Rows lie near named flat spaces through zero. A row that begins with a name and a colon came from that space; any other row is followed by the name of its block's space that it lies nearest.
gb_ht: [  2   4 -48   7  29   6 -52 -18  -7 -24 -11   0 -30 -36   9  34  26 -20
   6 -35 -10  24 -43 -22   4  29 -17  12  22 -11  16]
hp_qd: [ -9 -21 -11  -3  -7  21  -2   7   0  -4  -9 -14  16  24   8   0  13   2
  -1  32   8  -7  25  37 -26 -23   6 -13 -11   3  -8]
hp_qd: [ 37 -11  -9 -35 -12 -19   3  -6  -9 -18  14 -32  41  -6  23  14 -44  -9
  22  -3 -47   4 -11 -12  10 -13  -9  -1  21 -21 -38]
hp_qd: [ 18  37  14   8  -6  24   9 -15   9  30  10  -5  11 -14 -38 -28   9   6
 -17 -10   4 -27  11 -25  20  10  -8 -13 -27  10  20]
rg_mq: [ -4   5   0  47  10  10  16  45   2   9 -13  19  35  10  27  54  17  -1
 -20  32  25  -7 -10  25  17 -32  30  -8  25  30  -9]
gb_ht: [ -4 -20  24  -3  -6   9 -56   1   3 -56  -1 -16 -13  -8 -59  19  36 -11
 -43 -10  -1 -16  28   1  19  43 -36 -31 -20  11  -2]
fz_tp: [ 14 -11   4 -33   0  20  21  16  11  30  20  -9  12 -16  32 -55 -12  -9
  14   0 -19  32   2  16  13  -2  14  16   2  -2   6]
rg_mq: [ -6 -40  69   1  -7 -21  19  -6  11   3  34   2  -2 -16 -21 -12  -5  46
  22  16  30  47  -3  16  -8   5  45  30  11  22  -6]
jp_gh: [  8  12 -28  10   1   9   2 -13   4  -2   6 -20  23  -8   2  -4  27  13
  34  20  10  -2  16 -14 -23  16   7  13   3  25 -15]
hp_qd: [ 37  -3  33 -36  -9  -8  38  16  15  14  51 -22  48 -35  21 -64 -29  10
  29  11 -23  39  21 -17  19  10  28  26   8   4 -30]
jp_gh: [ 15 -10  44 -15 -23  48  25 -45  10  63  24 -24  22  -2 -46 -42 -12  38
  -7  15  17   1  -3  31 -12 -52  26 -11 -43  -8  33]
jp_gh: [-31  38 -23   5   3  21  16  10   7  13  -2   6  11  -8 -20  -4  40 -21
 -18   1  25 -13 -15 -15  22   0 -22   5 -17  17   8]
fz_tp: [ 14   9  31  -4  -7  -9  20 -19  -2  40   3  14 -18  -5 -12   4 -38   8
  -1 -33 -12  -3 -44  -9  31  -6  -1   4  10  -3  27]
lt_tg: [-40 -22 -45  24  13  10 -27  -2  -7 -12 -39  12 -43  29  15  38  44  -1
  15   9  25  -1  -9  36 -39  10  -4   5  13  21  17]
jp_gh: [  1  56 -29  12   4  20   1  19   6  20 -25  19 -26  15  -2 -45  23 -31
 -23 -21 -12 -56  44 -28  18  46 -39 -22 -27  16  26]
jp_gh: [ 13 -31  32 -19   1 -20 -39 -68  -6 -13  17  -8 -54 -22 -40 -20 -28  34
  15 -34  -7  32 -10 -14 -35  14   6   9 -15 -44  24]
fz_tp: [ 35  38   6  23   0  40   5 -17  10  48   4  -7  14 -20 -26 -14  15  10
  -8 -11   0 -27   0 -18  26  14   2 -12 -11  28  32]
gb_ht: [ 21  40   3  20  24  28 -11  29  13  -8  34  -3  61 -74 -10  12  30 -22
 -49  -2  10  26 -23 -39  60 -13  12  -1  -2  -7  -8]
gb_ht: [ -4  30 -50 -12   7  21  -4 -28  -5  30 -16  -1 -23  -6   4 -11   7 -20
  11 -31 -12 -11 -35 -17   2   4 -29   6  -7 -12  31]
lt_tg: [  9 -24  12  12   4  30 -21 -37   1  34  -8  -2 -34  -6 -18  15   9  25
   9 -15   9  13 -33  30  -8   1  15   2   5  13  47]
fz_tp: [-15   4  -6  -4  -4 -32  -9 -24  -2 -27   1  -3 -29  -4 -27   3  15   8
  31 -16   5  -3  -1 -33 -10  53 -24  21   7  20  -9]
gb_ht: [-15  -7 -29  -2   6   0 -33 -44  -4  -6 -17  -4 -60  -2 -21   4  28   7
  34 -30   3   2 -18  -9 -24  52 -26  17   4  16  28]
jp_gh: [ 19  49  10  48  22   4   9   8  -5  47 -17  52 -20  -1  17   1 -34  -2
 -49 -24   4 -23 -12 -20  15 -40  23 -24 -11 -40  43]
gb_ht: [-33 -30  -3 -43 -10 -19 -34 -45  -7 -53  11 -26 -28  -7 -49  -4  12   1
  11 -13   4  20  -7 -10 -28  17 -35  11 -22 -27 -12]
fz_tp: [ 46  37 -30 -24  11   2  23 -19  -1  55  12  -1  -2 -38  43 -33 -42 -15
  39 -48 -48  18 -51 -43  33  13  -3  28  27 -14  21]
jp_gh: [ 36   6  52  23   1 -15  12  14  13  13  20  13  -4 -15  -1 -38 -13  29
   8   1  -1   4  44 -19   8  41  33   6   6  25   2]
gb_ht: [  4   9 -11  24  18   5   4  42  -9  17 -27  38  -2  24  57  14 -33 -22
 -44   4  -9 -10   2  24   2 -58  21 -28   3 -43  12]
rg_mq: [ -4   1   7  14  12  16   0  35  17  -6  15   1  16 -27   4 -14  44  -3
  -3  16  19  23  16   2  20  32  15  15   9  40  -5]
lt_tg: [ 25 -14  20  -1  11  37 -29 -16   6  27   3   4 -32 -16  -5 -44  -6   8
 -24 -17 -10  16  16  20  -8  -2  18 -17 -25 -28  47]
hp_qd: [-31  15  35   7  -1  16  14 -25   7  45   2  27 -41  -5 -50 -20   7  11
 -30 -24  35   1 -34   3  15 -15  -2   3 -32  -5  54]
gb_ht: [ 12  16 -22  13  10  19  -8  14  -4  17 -21  12  -4   6  24  13  -5 -21
 -22 -11 -15 -18  -8   5  15 -12  -6 -19   3 -10  18]
rg_mq: [ -9  22   0  12  -5  -3  17  -8   8   4   7  -2   1   2 -21 -32  25  18
  19  15  23 -15  36 -22 -19  29   2  11 -17  28  -5]
hp_qd: [  3  -9 -36 -41 -20 -14  -2 -48 -13  -2 -11 -36 -10   8 -12  40 -11  -8
  57 -33 -35 -14 -59 -12  12  30 -51  18  31  23  -8]
hp_qd: [-33 -37 -46 -18  -7  -2  -5   4 -12 -29 -23 -19  10  36  27  42  13 -12
  25  28   2   2 -12  42 -33 -24 -13   4  17   4 -28]
hp_qd: [ -8   2 -17  22  16 -29 -27  -2 -10 -23 -24  24 -49   3   9  38   4  -6
   8 -28  -4  -4 -18 -17  -1  37 -14   7  27   6   9]
rg_mq: [-25 -20 -53  -2  18  -5 -44 -38 -13 -34 -13  -9 -31 -14   2  44  27  -2
  28 -13  10  31 -46  -2 -36   5 -11  22  16 -17   3]
rg_mq: [-17 -12   2  -9  -1 -10 -33 -41  -8 -31   0  -7 -27  -2 -41   7   3  10
  -9 -11  10   3  -3  -9 -29  -3 -15  -6 -24 -33   5]
gb_ht: [ -1  -3   6   1   0  20 -33 -22   1 -15   2 -12  -6 -13 -44   8  23   1
 -26  -8   8  -6   2  -2   2   6 -15 -17 -23  -7  14]
lt_tg: [ 20  22 -70 -28   7  45  17  -8  11  21  24 -43  53 -24  42 -83  26  -4
  48  36  -7  21  42 -11 -45  -6  16  22 -22  -8 -19]
fz_tp: [  6  12  25  18 -17 -22  -3 -41 -11 -15   0  -8  13  13 -54  43 -19  28
 -13   4  13 -37  -3 -23 -14 -25  -6 -22 -17 -15 -12]
rg_mq: [ 20  21 -28  78  33   2 -35  23  -5 -23 -21  18  17 -20  22  90  34   1
 -14   7  16  -8 -17 -16  11   7  24  -9  42  26  -5]
hp_qd: [-52   7   5  28  20 -12  15  38   8  -2  -4  45 -32   5  14 -24  30   0
 -14  15  48  22  16   6 -15   3  22  20  -8   6   9]
jp_gh: [ 10  38 -39  28  26   0 -14 -51 -10  29 -10  20 -38 -20   8  -5 -10  15
  15 -29   8   5 -30 -39 -36 -14  13  12  -7 -42  38]
jp_gh: [-30   3 -30 -27  -9  25 -10 -18  -4  -2 -12 -15  -6  12 -27   1  21 -24
 -16  -7   2 -17 -16  11  -1 -14 -41 -12 -28 -13  11]
gb_ht: [ 43  -8  15  23  -1  22 -11  -6   3   6  10 -22  45 -17  -6  35   2  21
  -2  18  -3  -1  -2   9   8 -16  28 -14  13  16  -6]
jp_gh: [  7   5  36  17   9 -15  13  -8   8  14  25  15  -5 -31 -10 -12  -6  27
   9  -6  20  31 -14 -20   5   7  33  25   8   4   8]
rg_mq: [ 22   6  16  -7  -3   5  17  20   6  25   3   6   3   1  18 -25 -20  -7
  -3  -9 -22  -5  10   3  25   9   3  -5   6   8   7]
rg_mq: [ 12   3 -19 -24   9   9 -25  14   7 -43  28 -30  39 -49  -3  -5  28 -26
  -4  -2 -16  28   2 -27  27  27 -17   9   4  -1 -31]
lt_tg: [-23 -19  36  -4  -2 -18 -12  26   4 -33   3  14 -22   2 -20   1  10  -9
 -27  -5   8   7  15   7  19  25 -12  -4  -3   8  -5]
rg_mq: [ 23 -10  36 -16  -8   2  19  31   6   8  19  -4  35  -9  14  -6 -28  -9
 -18   4 -20  11  -1  12  40 -17  12  -8  10  -1 -13]
lt_tg: [ 11   8  39 -33 -11 -19   5  16  10 -28  35  -9  14 -21 -25 -60 -13  -9
 -19  -6 -17   5  48 -33  23  32 -15  -3 -26 -14 -24]
fz_tp: [-11 -29 -40 -15   5 -36 -26   7 -23 -74  -8 -14  29  18  39  50 -25 -15
  -1  27 -14  14   5   7 -45 -54   0 -10   9 -64 -59]
fz_tp: [-55  -1  35 -11 -14 -43  29 -30  -7  12  -5  31 -56  21 -43  11 -22  13
   2 -29  29   0 -52  -7   2  -9 -19  22  -7  -8  20]
fz_tp: [-50 -15  27 -25 -18 -13  27 -13   5  -1  14   1 -15  16 -36 -33   7  14
   5  14  34  13   5  13 -21 -11  -4  18 -29  -2  -3]
hp_qd: [-47 -39 -31  15  16  -8 -27   8  -8 -29 -28  14 -38  16  20  58  36  -5
  15   6  25  26 -35  38 -24   4   1  18  31  17   3]
hp_qd: [ 16  -4 -27 -29 -24  17   7 -26   2   9  -2 -45  19  13 -11  -9  13   3
  49   5 -23 -25   9   2  -5  34 -29   4   5  42 -12]
lt_tg: [ 31 -10   9  25  13  28  -1  -9   6  33  13  -6  23 -29  15  14   3  27
  13  11  10  31 -24  16  -2 -22  49  10  20  11  16]
fz_tp: [ 37  44  -6  35   5 -14   9 -10  -5  12  -3   9  15  -2   7   4 -21  14
   4  -2  -7 -32  18 -43  -7   0  13 -10   1  -7  -4]
fz_tp: [ 19 -12  -2 -49 -15  11  16 -14  11  -5  41 -47  45 -20   1 -71  -3  10
  37  26 -14  27  40  -7 -24   4   9  17 -20  -8 -33]
jp_gh: [-28  19 -41   0   7  10  19   8   1  10  -4   0  17  -5  14  15  28 -17
  13   8  18   7 -34  -3   6 -12  -8  21   9  15  -6]
rg_mq: [ 15  -8  12  23   6 -21  31   0  10  25  17   5   1 -17  29  -4   5  40
  71  11  15  35 -12  -7 -10  38  47  52  49  57  -7]
lt_tg: [ 15   0 -17  -6  -3  28  -6 -21  -3  27 -11 -11  -2   7   2  -2  -5   0
   3  -7 -13 -13  -9  15  -6 -15  -5 -13  -7  -7  22]
lt_tg: [  9  26  24  26  23 -51   4  19   3 -31  28  32  -4 -32  16 -38 -19  15
  -5   2  13  28  42 -57 -17  15  36  18  -4 -35 -23]
lt_tg: [ 41 -22  14   6  -2  50 -15  11   3  29  -5 -17  33  -3  10  31  -7  -3
 -28   6 -21  -5 -15  46  31 -33  16 -32  11   7  19]
gb_ht: [ -4   4  -2   5   6  -3   1  28  -3  -2 -13  19  -4  13  23   2 -11 -18
 -25  -1  -7  -8   8   8   9 -14  -1 -14   0 -15   1]
lt_tg: [ 22  -9 -41  11   3  27 -38   3  -8 -16 -31 -17   4  24  19  25  15 -13
  -5  10 -23 -34  31  22 -19   6 -14 -34   2   3   0]
[ -4  45  10  25   2  15   9  27   9  10  -4  18   9  -2 -23 -13  23 -15
 -44  -1  15 -36  25 -21  32  11 -13 -21 -24  16  11] : jp_gh
[-14  10  -3 -12  -5  -3  14  -9   3  10   4   0 -11   1 -12 -23   6   0
  12  -6   6  -2  -1 -10  -2  13 -11  12  -9   7   5] : gb_ht
[ 32 -11 -32   9   9  64 -15 -23   0  52 -15 -18  10  -1  25   4   6   7
   8   6 -10   2 -18  42 -17 -36  23 -14   1  -3  38] : lt_tg
[-36  -5  -5  16   9 -30 -15  15  -5 -36 -17  26 -39  16   1  14  16  -5
  -6  -1  19  -1  13  -3 -17  22  -9   5   3   1  -5] : lt_tg
[-38 -22  -8 -25 -13  11  34  23   4   3   4  -9  29  31  21 -30   6  -2
   5  49  22  12  24  44 -33 -48  13   6 -20  -7 -24] : hp_qd
[-16   9 -32  -9  -2  -7   9   2  -3 -11  -4 -10  13   3   7  16  14 -13
  20   5   1  -3 -15 -10   1   6 -18  13  11  14 -19] : hp_qd
[-11  12 -45 -14  -3   9  13 -12   0   4  -1 -19  15   5  12 -16  18  -4
  35  14   2  -3   4  -6 -24   2 -10  16  -4   9 -13] : lt_tg
[ 19 -13  44  -7 -12   7   8   4  15  14  18  -9  -2  -8 -20 -37   5  18
  10   1  -4   3  28   6  15  40   9   4  -1  37   6] : fz_tp
[ 11  -6  15  13   0   8 -14   9   7  -4  -2  -1  -8  -4 -12   2  20   5
  -2  -2   0  -7  17   4  13  38  -1  -5   7  34   7] : fz_tp
[  1   3  34 -22 -42  20  31 -20   8  30   1 -25  12  39 -54 -38  -2  17
   0  14   0 -54  41  16   1   7 -24 -24 -39  32   6] : gb_ht
[ 28 -14  35 -14 -21  20   4  16   4  20  -9  -6   1  34  -3 -35 -26  -3
 -26   5 -29 -38  53  33  10   0  -6 -41 -22   2  11] : jp_gh
[ -4 -13  77   5  -7  -9  11  27   7   1  17  22   6  -7 -29   8 -22   3
 -57  -4  11   9  -8  14  45 -26  14 -16  -8 -10   6] : jp_gh
[ 53  31   4  11  -6 -12  23  12  -4  26  -4   4  26   7  29   5 -48  -4
   3 -11 -40 -35   8 -24  28  -2   3 -17  19   1  -8] : rg_mq
[ -3 -21  31 -19   1 -30 -35  -4  -7 -31  -7  19 -59   3 -17  -6 -29 -13
 -28 -42 -25   3   3  -5  12  27 -26 -14  -6 -35  15] : jp_gh
[  0 -21  24   6   3 -15 -10   0   3 -28  20  -7  12 -19 -12  12   7  19
   6  14  15  29   4  -2  -8   3  21  12   8   3 -20] : gb_ht
[ 77 -10  23   4  -2  23 -36   4   8 -20  22 -38  47 -30  -5  -9  -5  10
  -9   9 -38  -7  54  -9  13  27  15 -30   1   8 -18] : lt_tg
[ 13 -11 -29  34  12  22 -35 -32 -12  20 -39   6 -37  20  10  45   5  15
   8 -10  -1 -18 -20  26 -31  -9   8 -16  12   0  39] : lt_tg
[  5  28  10  20  13  13  31  23   5  32  16  19  39 -18  21 -13 -15   0
 -32  17  18  14  -9  -4  11 -62  38  -2 -11 -29   3] : gb_ht
[ -2   5   3  -5   5 -40  30  19  -2   2   6  23  -9  10  44 -35 -37   3
  21   3  -7  15  19 -14 -18  -3  20  19  10 -21 -17] : fz_tp
[ 15   5  13  -9 -12  26 -10 -35   8   0  24 -36  31 -29 -56  -1  24  15
   0   3   8  -2  -6 -14  10   7  -8  -3 -19  15   0] : gb_ht
[  6  -7 -50   7   5  33   1 -14   3  14  -2 -31  31  -7  23  13  38  13
  50  30  11  14 -10  18 -30  -2  18  21  19  35  -8] : lt_tg
[ 42 -19  -8 -24  -1   3 -24 -12  -5 -12   8 -29  17 -23  13  23 -22 -10
  14 -20 -45  14 -26  -4  22  10  -9  -2  27  -7 -10] : fz_tp
[ 10   2 -26   3   1 -10  25  -1  -6  26 -10   2   6  11  44  18 -19   4
  43   1 -12   2 -28   4  -5  -8  12  20  35  14  -5] : rg_mq
[-10  23  24  42  31 -32  -7  27   6  -7   4  54 -46 -29  10 -10   7   2
 -18 -25  21  25   0 -36  16  36  22  19  13  -1  18] : hp_qd
[ -5   9  -3  -8  -7  -3  15 -11   3  11   3  -3  -7   7  -6 -31   2   8
  20   2   3  -7  16  -9 -13  16  -5  10 -10   9   1] : rg_mq
[ 10  -6 -22 -34   4   5 -25 -23  -6   6 -11  -3 -46  -3  10 -27 -19 -20
   7 -42 -38   5 -12  -4   1  22 -29  -2  -4 -29  27] : rg_mq
[ 71  25  14  21   6  34  -5  -4   6  55   0  -2  10 -30   6   8 -17   0
  -8 -35 -38 -18 -24 -13  57  21   7 -17  23  25  38] : fz_tp
[  9   2   1  -9 -12  64  13  -6  15  26  25 -42  70 -22 -30 -11  38   6
 -11  36  20   3  -1  22  12 -34  11  -8 -25  23  -2] : hp_qd
[-34  14 -49  -6 -10  24  -1 -28  -5   4 -20 -22   8  12 -31  44  42 -14
  11   0  17 -27 -44   3   3  -5 -42   2  -3  28   4] : hp_qd

Rows lie near named flat spaces through zero. A row that begins with a name and a colon came from that space; any other row is followed by the name of its block's space that it lies nearest.
gd-dr: [ -7  19  62  25  14  49  13  47  -3 -37 -16 -22  18  21  22  26  11  -6
   2  -4  29 -27  42   1  15   9  17 -27 -36  31   1]
tr-gg: [  2  -3  -2   3 -18 -18  -4 -18 -19  23 -28  -1  16 -22  -7  -1   1  36
  -3  -2  -7  10 -30   2 -10 -12 -13  31  15  30   7]
cm-lz: [ 26  22 -12 -10  17 -12 -13   7  -4  24   9  -6  -9  17  -6   3   8   7
  -6  -9   8  18  -1 -17   7  28  19  -7  33   3 -24]
gd-dr: [-24  -9 -27   6  -3   2   1 -20  24 -22  12  22 -15  14  -5  -9 -11 -11
 -21  -1 -33   7 -16  -3  -1  -4 -36   2 -13 -45  23]
gd-dr: [-25  44 -10  39  -4 -40 -35 -33  29 -24 -25  27 -19  34  51  -9  26  13
 -80 -50  38  22 -52 -43  -1  87   7  12 -32 -43  54]
tr-gg: [ 10 -13  -9 -17  -2 -22  -4  -9  -2  15   7   1  -7 -20   5  -6  -1  -9
  15   9  19  -6   2   6  -6  -6  23   4   8  -2 -11]
tr-gg: [ -1 -16  -2   8   1   9   7  -2   4 -10  27  13  13 -10   4 -16  -3 -30
   4  -3  -7  -2   9   0   0  -3   9 -14 -27 -26   4]
qm-ms: [-14  27  12  35 -13  10  -1  -5  -3  -9  -9   2  22  11   5 -18  13   5
 -24 -35 -14  22 -22 -12   2  34 -18  -4 -25  -2  36]
bp-cc: [ -5 -17  -8 -41   1   1  11  10  11   0   7 -16 -37  -1 -17  10 -16 -16
  41  35  -1 -22  29  32  -2 -37  -9  -9  25   0 -20]
bp-cc: [  4   6  19  38  -7   1  -5  -7 -16   0  -8  11  43 -14  20 -10  15  10
 -26 -28  10  10 -20 -21  -1  24  18   8 -33  10  18]
gd-dr: [-23  18  22   5 -15 -10  -4  -1   8 -16 -30 -12 -16   4  24   2  11   3
  -2  -8  34 -13  -2   9  -4  20   1   1 -17  10  27]
cm-lz: [-26 -21   5  14  -9  15  10  -8   8 -28 -12  12   7  -6   4   6 -10   3
 -10   9 -16 -14  -5   7  -3 -27 -26  12 -28  -8  21]
bp-cc: [-15  14   6  41  12  -5 -20 -11  12 -31 -40  26   8  27  35  31   9  47
 -76 -18  17   2 -35 -42   5  28  -4  31 -22  -4  22]
cm-lz: [ 35  17 -24 -22 -22 -63 -19 -30 -24  71  18  -8   2 -39  -4 -51  19 -12
  27 -27  26  35 -28   1 -16  43  43   2  34   6  -5]
tr-gg: [-22  30   9  37  -1   9  -7  -3  17 -31  -6  11   2  30  22  -8  14  -5
 -42 -35   2  13 -16 -21   6  48 -11 -11 -37 -26  39]
hm-tm: [  2  39  37   6  44  33  -7  53  18 -39 -25 -20 -28  67  23  60   9  20
 -29   5  41 -23  40 -22  25  29  17 -21   7  19 -24]
gd-dr: [ -4   0  26  17  -2  26  11  15  -8 -13  -3  -6  24  -3   2   1   2  -4
   5  -5  -5  -6  12   4   4  -5  -2  -9 -23  14   7]
cm-lz: [  1  25   0  -5  -5 -22 -12  -5   3  11  -7  -9 -17   7  10 -10  13  -1
  -2 -16  25   8  -8  -3  -2  35  13  -5   8   0   9]
bp-cc: [ 30  -1  -9  28  -7 -19 -11 -22 -27  35  23  21  54 -33   4 -36  14  -3
 -16 -35  -5  34 -32 -28  -5  29  33   7 -14  -4   2]
hm-tm: [-17  57  15   5  17   9 -14  23  17 -21 -56 -22 -41  71   5  49  10  55
 -41  -7  12   3  -7 -17  15  35 -33   7  33  27   6]
tr-gg: [ 15 -55 -12 -16   2 -19   1 -15  -5   8  16  21  12 -47  11   3 -13 -11
  14  30  18 -25   7   6 -10 -44  36  19  -9  -7 -25]
qm-ms: [  2  -3 -19   6 -24  -7   3 -25 -26  33 -17   2  27 -20 -35 -14  -6  40
  -1  -7 -53  31 -43   3  -9 -22 -45  32  27  26  10]
gd-dr: [ -5  -8  -8  17  -8   7   4 -12  -3  -2  10  14  21  -8  -8 -16  -3  -3
  -9 -10 -29  13 -15  -4  -2  -5 -17   4 -15 -13  14]
hm-tm: [ -6  14   7  -3  29  23   0  28  28 -35  14  -2 -30  45  12  21   0 -23
 -12   5  14 -14  34  -9  16  19   9 -31  -8 -27 -10]
bp-cc: [  6 -21   6  41  -5   4  -2 -17 -18  -2  -1  29  57 -28  14  -7   3  15
 -32 -16 -10   8 -27 -24  -3  -5  11  23 -37   2  12]
cm-lz: [-46  13  24  17  -3  14   0   5  27 -53 -46  -2 -26  31  27  31   1  19
 -31   3  18 -26  -1   3   3   4 -30   9 -29   0  36]
cm-lz: [-16  20   7  12   6  28   9  16  23 -32  36  -1 -11  29   5 -23   5 -55
   3 -21  -8   4  25   1  10  34  -3 -49 -36 -45  22]
cm-lz: [-26 -27  10   6 -39  -8  13 -24  -5  -6  -5   4  16 -47   9 -30  -3 -21
  25   1   1 -14  -9  30 -18 -24  -9   8 -40  -2  37]
qm-ms: [ -7   3  45  32  -9  43  20  23 -18 -17  -2 -12  45 -11   2  -7   6 -11
  12 -13  -9  -7  18   8   4  -5  -2 -17 -42  26  15]
gd-dr: [-24 -21 -25  32  11  45  15  -7  24 -44  37  37  17  25 -18  -9 -19 -23
 -35  -5 -77  14  -7 -15  10 -18 -53 -12 -39 -63  22]
hm-tm: [ 11  16  -3   4  34  28  -1  27  14 -17  20   2 -10  45  -6  20  -2  -6
 -19  -1 -13   5  21 -21  19  15   0 -24   9 -18 -22]
bp-cc: [ -4   3   7   5  -8  29  18  11  -7  -1  19 -10  16  -1 -23 -19  -3 -20
  23  -6 -36   9  12  15   3  -9 -22 -22  -8   0   7]
qm-ms: [  0  19   8   5  -5 -10  -6   0   1   3   0  -6  -3   2  13 -13  13 -11
   0 -18  22   5  -1  -3  -1  31  16 -11  -8  -2  11]
qm-ms: [  6   0  33  20  20  17  -1  23   8 -29  17   6  14   5  39   6  12 -33
 -10  -9  47 -22  33 -15   9  25  54 -27 -48 -14  -4]
tr-gg: [  0  24  -5  -8  -6 -33 -16 -11   8  11  -5  -5 -25   5  17 -13  14  -6
  -4 -16  35   7 -11  -4  -4  41  20  -4   7  -9  11]
qm-ms: [-20  15  31  63 -15  48  15   4 -17 -24 -13   6  62   5  -5 -13   7  15
 -30 -36 -48  21 -21 -13   5   8 -42  -1 -50  13  43]
hm-tm: [ -7  -2  -3   2  23   8  -4  10  30 -35  24  15 -22  26  23   8  -1 -33
 -18   2  19 -14  22 -13   9  17  19 -23 -25 -46  -2]
hm-tm: [ 13  12  -7  -1  16  22   5  17  -3   7  16  -5   4  23 -25   4  -4   2
   0  -1 -33  16   8  -8  11   0 -15 -14  22   0 -18]
tr-gg: [  6  -7  -8 -11   7   3   6   6  18  -8  64   6 -12  -4   8 -37   2 -79
  28  -7  11  -3  34   8   2  22  36 -50 -29 -56  -2]
qm-ms: [ -7  43  -5   6 -24 -29 -13 -18  -3  21 -12 -12 -10   6   2 -32  20   3
  -5 -38   7  31 -31  -2  -7  54  -8  -3   8   1  33]
bp-cc: [ 39   5 -28  10  -8  -7   0 -17 -29  53  58  10  48 -27 -32 -61   8 -29
  15 -37 -45  55 -21 -14  -3  26  13 -19   8 -17  -6]
hm-tm: [ 38 -18  12  12  66  48   3  49  14 -33  66  21  18  30  20  26  -3 -49
 -17  10  17 -19  63 -37  28   8  67 -48 -30 -41 -56]
gd-dr: [-32   5  12  -4  -4   9   6   7  24 -35 -15  -7 -32  19  12  12  -3 -10
   1   9  12 -22  14  16   1  -2 -19  -9 -16 -11  21]
qm-ms: [  0  -3  18 -15   6   9   7  20   6 -10   7 -15 -15   0   9   6   0 -25
  27  13  27 -23  35  16   3  -5  22 -21  -7   4 -11]
tr-gg: [  1   5  -1  -4  -1 -13  -7  -4  -1   6 -17  -3  -8   1   5   9   3  17
  -6   2  13  -1  -9  -2  -2   4   2  12  12  12  -1]
bp-cc: [-16 -24   8 -19  -9  46  35  21   0 -14  21 -19  -2  -7 -38  -6 -22 -32
  56  29 -48 -17  39  44   1 -58 -41 -25  -3   3  -4]
cm-lz: [ -5  18 -19   8  -5 -14  -9 -16  13   1  19  11  -9  12   4 -28   8 -21
 -16 -26  -6  23 -17 -11  -1  40  -2 -13  -9 -38  22]
hm-tm: [-33  20  13 -11  27  17  -1  29  56 -65   9  -5 -68  60  35  24   1 -46
 -11   9  43 -35  48   3  15  31  10 -44 -28 -51  10]
[-10  -5  18  26   3  56  20  19 -20 -13 -36  -6  38  15 -37  36 -16  59
 -15  13 -68   3  -8  -1   9 -53 -67  25  11  49  -3] : tr-gg
[ 28 -30  -7   7  20  14   5   6  -7   4  49  22  34 -18   0 -10  -5 -32
   3   3  -8   0  18 -15   5 -11  37 -15 -19 -24 -28] : hm-tm
[ 15   6   0 -17  -1 -27 -10  -2  -3  20   6  -8 -13 -12  13  -9   9 -13
  16  -2  38  -3   6   3  -4  20  38  -6  10   3 -11] : qm-ms
[ 35 -46   5   1 -18 -21   5 -19 -39  42  29  12  60 -82   5 -36   2 -23
  36   1  15  -2  -2   8 -16 -25  57  10 -21  16 -16] : bp-cc
[  7  19  20 -34 -18 -47 -13  -1 -12  32 -42 -35 -31 -21  20   6  15  18
  33   7  73 -18   3  23 -13  14  37  13  32  50  -6] : gd-dr
[  0   9   2  -3   6  13   5  12   7  -6  16  -6  -8  14  -5  -5   1 -20
   9  -3  -5   2  16   3   6   9  -1 -22  -2 -12  -2] : tr-gg
[ -1  -4   9  -7  38  57  19  46  28 -43  52  -3 -18  42  -7  13 -12 -58
  16  16 -15 -19  65   3  22  -7   5 -58 -19 -41 -25] : tr-gg
[ 36 -25 -57 -53  12 -64 -23 -28   4  48  25  14 -38 -21  -5  -3  -8  -2
  12  25  23   5 -11  -5 -10  -8  40  20  58 -22 -45] : bp-cc
[  3 -15 -38 -35   8 -24  -8 -13  14  11   1   6 -39   6 -15  15 -15  13
   2  28  -8  -3  -6   4  -3 -23 -13  18  42 -14 -21] : qm-ms
[  1  -6  -8  12  21   0 -10  -1  16 -21  10  22  -3  16  20  13   0  -3
 -34  -1  11  -5   0 -24   6  12  16   1 -16 -29  -4] : qm-ms
[ -3   0  -2   4  11   5  -4   3   5 -10 -16   5  -4  16   0  24  -4  24
 -21   8  -5  -3  -5 -11   5  -8 -12  14   8   5  -6] : cm-lz
[ 22  -1  -8 -15  -8  24  20  12 -29  39  25 -21  25 -14 -56 -22  -9  -4
  47   3 -61  25   8  21   1 -29 -29 -14  36  26 -21] : hm-tm
[ 18  12 -16  -4  19 -10 -14   1  -1  13  -8   4  -8  21  -5  21   1  31
 -25   0  -2  13 -13 -23   7  11   2  13  34   6 -22] : cm-lz
[  6   6  26   7 -17   8  10   8 -24  16  -4 -18  28 -24  -4 -17   8  -5
  28 -11   3   2   6  15  -4   0   8  -7  -9  32   6] : qm-ms
[-18  11  15  34   2  24   0   4  -2 -24 -40   6  18  24   1  29  -1  49
 -43  -7 -22   3 -21 -18   6  -5 -39  24  -9  21  18] : tr-gg
[  1 -20 -19 -14  28  -2  -7   3  26 -23  13  19 -29  20  12  28 -12  -7
 -19  25  12 -19  15 -13   7 -12  13   1   3 -34 -22] : qm-ms
